Below are the code and all the weights of a small trained network. Each question names an input and a target symbol and asks about switching units off, where a switched-off unit gives its printed mean instead of its output.

import numpy as np


def w(rows, s, z=0):
    codes = np.array(rows[::2]) - 128.0
    scale = np.full(codes.shape[1], s)
    scale[-1] = z or s
    return codes * scale


def norm(h):
    return h / np.sqrt((h * h).mean(-1, keepdims=True) + 1e-5)


def f(y):
    return y / 2 * (1 + np.tanh(0.7978845608 * (y + 0.044715 * y**3)))


def softmax(a):
    e = np.exp(a - a.max(-1, keepdims=True))
    return e / e.sum(-1, keepdims=True)


def log_softmax(a):
    a = a - a.max(-1, keepdims=True)
    return a - np.log(np.exp(a).sum(-1, keepdims=True))


def net(x, mask):
    ids = ['ΓΔΣΦΨΩβεζηθλξπτ'.index(c) for c in x.split()]
    T = len(ids)
    res = E[ids] + P[:T]
    r = norm(res)
    for j in range(2):
        rows = slice(2 * j, 2 * j + 2)
        q, k, v = (r @ M[0][rows].T for M in (Q, K, V))
        z = softmax(np.where(np.tri(T) > 0, q @ k.T / 2**0.5, -1e9)) @ v
        o = O[0][rows]
        res = res + np.where(mask[j], z, o[:, -1]) @ o[:, :-1]
    y = f(norm(res) @ A[0][:, :-1].T + A[0][:, -1])
    res = res + np.where(mask[2:18], y, B[0][:, -1]) @ B[0][:, :-1]
    return log_softmax(norm(res)[-1] @ U[:, :-1].T + U[:, -1])


Q, K, V, O, A, B = {}, {}, {}, {}, {}, {}
E = w([
[143,119,135,148,64,122,106,165,182],'Γ',
[78,155,153,145,75,134,162,152,170],'Δ',
[133,71,183,115,107,31,70,128,9],'Σ',
[110,19,201,131,52,125,104,177,56],'Φ',
[111,17,194,212,117,157,127,193,129],'Ψ',
[150,102,150,106,82,145,90,174,184],'Ω',
[67,177,148,169,76,115,175,135,164],'β',
[139,60,196,124,188,82,83,194,43],'ε',
[87,57,118,224,214,77,146,178,132],'ζ',
[73,185,161,151,139,140,174,135,167],'η',
[72,153,163,122,90,161,153,154,160],'θ',
[55,17,157,106,87,90,123,78,95],'λ',
[115,149,210,89,148,185,136,132,161],'ξ',
[119,165,128,201,74,101,127,140,165],'π',
[137,152,183,151,119,149,133,96,186],'τ',
],0.014)
P = w([
[144,87,143,114,55,175,182,162,167],'0',
[89,132,106,140,74,251,81,144,150],'1',
[37,153,153,165,103,191,7,156,168],'2',
[101,113,191,141,112,77,103,158,211],'3',
[188,94,134,122,129,107,220,106,215],'4',
[213,65,58,121,135,218,245,70,123],'5',
[154,104,115,221,151,180,150,80,60],'6',
[90,137,112,190,175,254,51,68,110],'7',
[120,85,137,41,216,170,148,100,254],'8',
],0.0091)
Q[0] = w([
[168,168,151,119,96,129,145,117,170],'head 1',
[125,74,129,122,167,109,147,124,112],'head 1',
[83,242,132,116,104,166,3,155,216],'head 2',
[134,144,127,221,101,243,87,108,40],'head 2',
],0.03)
K[0] = w([
[116,144,120,130,83,102,107,185,137],'head 1',
[112,118,171,144,162,120,110,83,141],'head 1',
[223,103,75,79,124,97,255,126,125],'head 2',
[108,107,218,113,111,29,138,185,190],'head 2',
],0.033)
V[0] = w([
[106,74,172,139,87,137,109,4,161],'head 1',
[50,55,32,130,111,86,134,120,131],'head 1',
[219,125,76,236,64,74,70,143,144],'head 2',
[101,187,109,251,89,101,192,121,94],'head 2',
],0.025)
O[0] = w([
[118,137,135,209,48,77,22,139,123,251],'head 1',
[246,81,52,134,93,114,116,163,152,145],'head 1',
[112,129,177,31,144,83,162,203,227,179],'head 2',
[187,160,212,124,165,92,188,251,104,187],'head 2',
],0.012,0.015)
A[0] = w([
[148,241,152,135,84,149,148,97,157,93],'neuron 1',
[139,183,118,76,105,123,112,101,173,28],'neuron 2',
[167,195,148,120,111,162,150,150,124,64],'neuron 3',
[130,93,99,99,163,126,145,150,144,134],'neuron 4',
[75,2,160,100,207,99,126,124,71,110],'neuron 5',
[124,140,112,114,103,127,97,81,93,103],'neuron 6',
[160,175,138,155,124,144,132,124,85,10],'neuron 7',
[140,191,96,61,102,133,116,80,134,85],'neuron 8',
[153,193,142,124,131,129,135,166,146,128],'neuron 9',
[138,137,113,134,145,120,132,164,59,70],'neuron 10',
[127,96,143,203,128,170,144,122,155,114],'neuron 11',
[121,114,113,69,134,58,101,121,28,127],'neuron 12',
[105,59,124,180,167,155,124,154,172,107],'neuron 13',
[139,106,118,144,151,123,126,107,59,1],'neuron 14',
[154,232,121,98,116,127,133,138,190,79],'neuron 15',
[125,99,172,132,100,150,135,163,159,109],'neuron 16',
],0.027,0.0071)
B[0] = w([
[210,127,98,155,149,161,117,140,158,167],'neuron 1',
[96,99,18,137,123,127,171,158,120,161],'neuron 2',
[95,117,146,185,124,56,90,153,134,185],'neuron 3',
[108,128,106,159,142,112,101,141,195,154],'neuron 4',
[126,39,105,155,225,156,79,164,52,147],'neuron 5',
[174,85,121,64,164,98,188,144,100,175],'neuron 6',
[131,87,117,125,72,142,224,72,113,171],'neuron 7',
[134,204,162,154,87,62,95,110,126,138],'neuron 8',
[64,114,77,123,144,150,184,92,141,239],'neuron 9',
[181,105,120,74,143,121,99,136,160,176],'neuron 10',
[79,133,175,118,180,155,82,132,177,185],'neuron 11',
[74,108,183,91,115,160,73,156,210,146],'neuron 12',
[174,145,174,183,154,118,125,166,157,157],'neuron 13',
[69,201,109,145,125,157,75,253,108,143],'neuron 14',
[136,93,190,88,87,103,59,133,84,201],'neuron 15',
[172,145,147,137,143,180,117,87,103,252],'neuron 16',
],0.031,0.015)
U = w([
[88,61,108,193,87,154,197,41,186,125],'Γ',
[163,71,91,91,233,115,108,137,72,57],'Δ',
[195,118,93,195,43,73,65,144,104,125],'Σ',
[155,141,52,142,194,94,126,184,245,54],'Φ',
[151,224,180,125,138,200,98,76,204,186],'Ψ',
[240,59,197,69,69,196,126,79,71,3],'Ω',
[2,114,227,214,73,51,64,71,128,36],'β',
[46,209,70,151,92,63,154,110,170,241],'ε',
[174,91,172,145,111,49,185,174,72,165],'ζ',
[163,161,136,68,145,57,102,17,141,161],'η',
[121,194,207,79,104,92,186,149,172,226],'θ',
[54,124,105,203,72,159,154,209,162,119],'λ',
[38,147,104,163,104,142,118,82,48,210],'ξ',
[150,123,104,91,118,197,188,196,90,175],'π',
[72,83,114,31,53,177,123,99,222,109],'τ',
],0.0077,0.0045)

Each question gives the input, a string of symbols that net reads in full, and the target symbol t.
The units are the heads (2 rows each of Q, K, V and O) and the neurons (one row each of A and B). Each row of codes is followed by its name. A weight is (code - 128) times the scale printed after its matrix; where a second scale follows, it is the last column's (O, A, B and U).
mask holds one flag per unit, heads first, then neurons. A switched-off unit (its flag False) gives its mean, the last column of its rows in O or B, instead of its output. The means were averaged over made-up inputs and are rounded, as every weight is.
A unit's drop is (log p(t) with every unit on - log p(t) with that unit switched off) / (log p(t) with every unit on - log p(t) with every unit switched off).
The circuit of an input: a set's keep is (log p(t) with only the set's units on - log p(t) with every unit switched off) / (log p(t) with every unit on - log p(t) with every unit switched off). Starting from the 12 units with the biggest drops (on a tie, the unit counted first), units are removed one at a time, each time the one whose removal leaves the highest keep (on an exact tie, the one counted first), for as long as the keep stays at least 0.8.
units of the circuit, in order: the units of the circuit, biggest drop first
unit that matters most: the unit with the biggest drop
k most important neurons: the k neurons with the biggest drops, biggest first
which heads matter: for each layer, one digit per head in row order, 1 if its drop is at least 0.15 and else 0, layers parted by /
drop when u is switched off: that unit's drop, to one decimal
input π λ θ Δ, target θ: units of the circuit, in order -> (head 2)
input Δ Δ Σ, target τ: which heads matter -> 01
input Γ Δ λ Ψ λ ζ Δ Δ, target Δ: 2 most important neurons -> (neuron 6; neuron 9)
input Γ ε Σ Δ η ζ τ η, target λ: 4 most important neurons -> (neuron 14; neuron 7; neuron 3; neuron 16)
input τ η λ λ Δ Γ ζ β, target Γ: 2 most important neurons -> (neuron 9; neuron 7)
input Σ η Φ Γ Γ λ θ π, target τ: 3 most important neurons -> (neuron 15; neuron 2; neuron 9)
input Δ Δ Γ Δ Δ Ψ η, target Γ: which heads matter -> 01
input ε π π, target η: which heads matter -> 01
input Γ Γ Γ ζ Γ, target τ: 3 most important neurons -> (neuron 15; neuron 2; neuron 3)
input η Δ ζ Φ, target Φ: units of the circuit, in order -> (head 1; neuron 4)
input τ Γ ε ε ε β η, target η: 3 most important neurons -> (neuron 6; neuron 8; neuron 9)
input β Σ Δ Σ Ω, target Σ: 2 most important neurons -> (neuron 9; neuron 2)
input π Ω ζ Φ ε ζ, target Φ: units of the circuit, in order -> (neuron 4; head 1)
input Γ Σ λ π τ π β, target θ: unit that matters most -> head 2
input Σ Γ Δ ζ β Δ, target Γ: units of the circuit, in order -> (head 2; neuron 7; neuron 9)
input Ω Ψ Γ Ω Δ ξ, target τ: 3 most important neurons -> (neuron 15; neuron 2; neuron 4)
input Φ η Γ β β λ π ξ, target ζ: units of the circuit, in order -> (head 2; neuron 11)
input ξ π Σ η, target ξ: 2 most important neurons -> (neuron 14; neuron 6)
input Δ Ψ η Γ Δ Γ, target λ: 2 most important neurons -> (neuron 14; neuron 7)
input ε ε λ ξ Δ, target η: most important neuron -> (neuron 6)
input π ε ε η Σ Δ Δ τ, target Σ: 3 most important neurons -> (neuron 2; neuron 15; neuron 8)
input η λ ε, target Σ: drop when neuron 16 is switched off -> 0.0
input ξ π Ω, target ξ: drop when neuron 8 is switched off -> 0.0
